Below is a small trained network, with its code and all its weights. Each question gives an input and a class and asks what happens when units are switched off, that is, made to give their printed mean instead of their output.

import numpy as np


def w(rows, s, z=0):
    codes = np.array(rows[::2]) - 128.0
    scale = np.full(codes.shape[1], s)
    scale[-1] = z or s
    return codes * scale


def f(y):
    return y / 2 * (1 + np.tanh(0.7978845608 * (y + 0.044715 * y**3)))


def log_softmax(a):
    a = a - a.max(-1, keepdims=True)
    return a - np.log(np.exp(a).sum(-1, keepdims=True))


def net(x, mask):
    res = np.array(x, float).reshape(1, 5) / 4 @ E
    y = f(res @ A[0][:, :-1].T + A[0][:, -1])
    res = res + np.where(mask, y, B[0][:, -1]) @ B[0][:, :-1]
    return log_softmax(res[-1] @ U[:, :-1].T + U[:, -1])


A, B = {}, {}
E = w([
[147,205,173],'x0',
[192,121,207],'x1',
[247,63,142],'x2',
[124,140,56],'x3',
[142,180,199],'x4',
],0.011)
A[0] = w([
[131,164,82,145],'n1',
[41,100,117,157],'n2',
[94,149,114,80],'n3',
[150,178,193,80],'n4',
[166,107,95,101],'n5',
[180,96,71,125],'n6',
[133,162,76,199],'n7',
[104,187,199,60],'n8',
[149,101,129,2],'n9',
[111,2,99,132],'n10',
[132,148,99,151],'n11',
[87,78,145,161],'n12',
[119,72,172,91],'n13',
],0.019,0.0093)
B[0] = w([
[48,125,184,166],'n1',
[119,255,53,214],'n2',
[75,153,85,153],'n3',
[216,131,125,200],'n4',
[197,197,56,171],'n5',
[106,208,9,211],'n6',
[58,244,181,191],'n7',
[223,51,102,193],'n8',
[224,57,148,131],'n9',
[158,205,31,254],'n10',
[68,136,166,151],'n11',
[181,107,8,168],'n12',
[215,194,79,160],'n13',
],0.0097,0.014)
U = w([
[138,34,144,31],'0',
[119,148,149,118],'1',
[211,117,131,118],'2',
[145,150,54,216],'3',
[70,3,149,2],'4',
[115,164,117,94],'5',
],0.017,0.013)

Each question gives the input, the list of numbers given to net, and the class t.
The units are the neurons (one row each of A and B). Each row of codes is followed by its name. A weight is (code - 128) times the scale printed after its matrix; where a second scale follows, it is the last column's (A, B and U).
mask holds one flag per neuron, in row order. A switched-off neuron (its flag False) gives its mean, the last column of its row in B, instead of its output. The means were averaged over made-up inputs and are rounded, as every weight is.
A unit's drop is (log p(t) with every unit on - log p(t) with that unit switched off) / (log p(t) with every unit on - log p(t) with every unit switched off).
The circuit of an input: a set's keep is (log p(t) with only the set's units on - log p(t) with every unit switched off) / (log p(t) with every unit on - log p(t) with every unit switched off). Starting from the 12 units with the biggest drops (on a tie, the unit counted first), units are removed one at a time, each time the one whose removal leaves the highest keep (on an exact tie, the one counted first), for as long as the keep stays at least 0.8.
circuit, biggest first: the units of the circuit, biggest drop first
k most important neurons: the k neurons with the biggest drops, biggest first
drop of u: that unit's drop, to one decimal
input [-6,3,1,-3,4], class 2: circuit, biggest first : (n6 n2)
input [-6,8,8,-5,0], class 3: circuit, biggest first : (n6)
input [6,2,-5,-2,-6], class 5: 2 most important neurons : (n10 n6)
input [6,-8,1,-8,0], class 2: 2 most important neurons : (n6 n10)
input [3,-6,-1,6,-6], class 5: 2 most important neurons : (n7 n1)
input [2,-2,-3,3,-7], class 5: 2 most important neurons : (n7 n1)
input [5,0,-6,-3,-7], class 5: 2 most important neurons : (n10 n6)
input [4,-6,-3,1,8], class 5: drop of n7 : 0.2
input [5,1,-2,2,-7], class 1: drop of n10 : 0.2
input [0,-7,-7,2,1], class 5: drop of n1 : 0.1
input [3,-4,6,-8,7], class 2: drop of n6 : 0.0
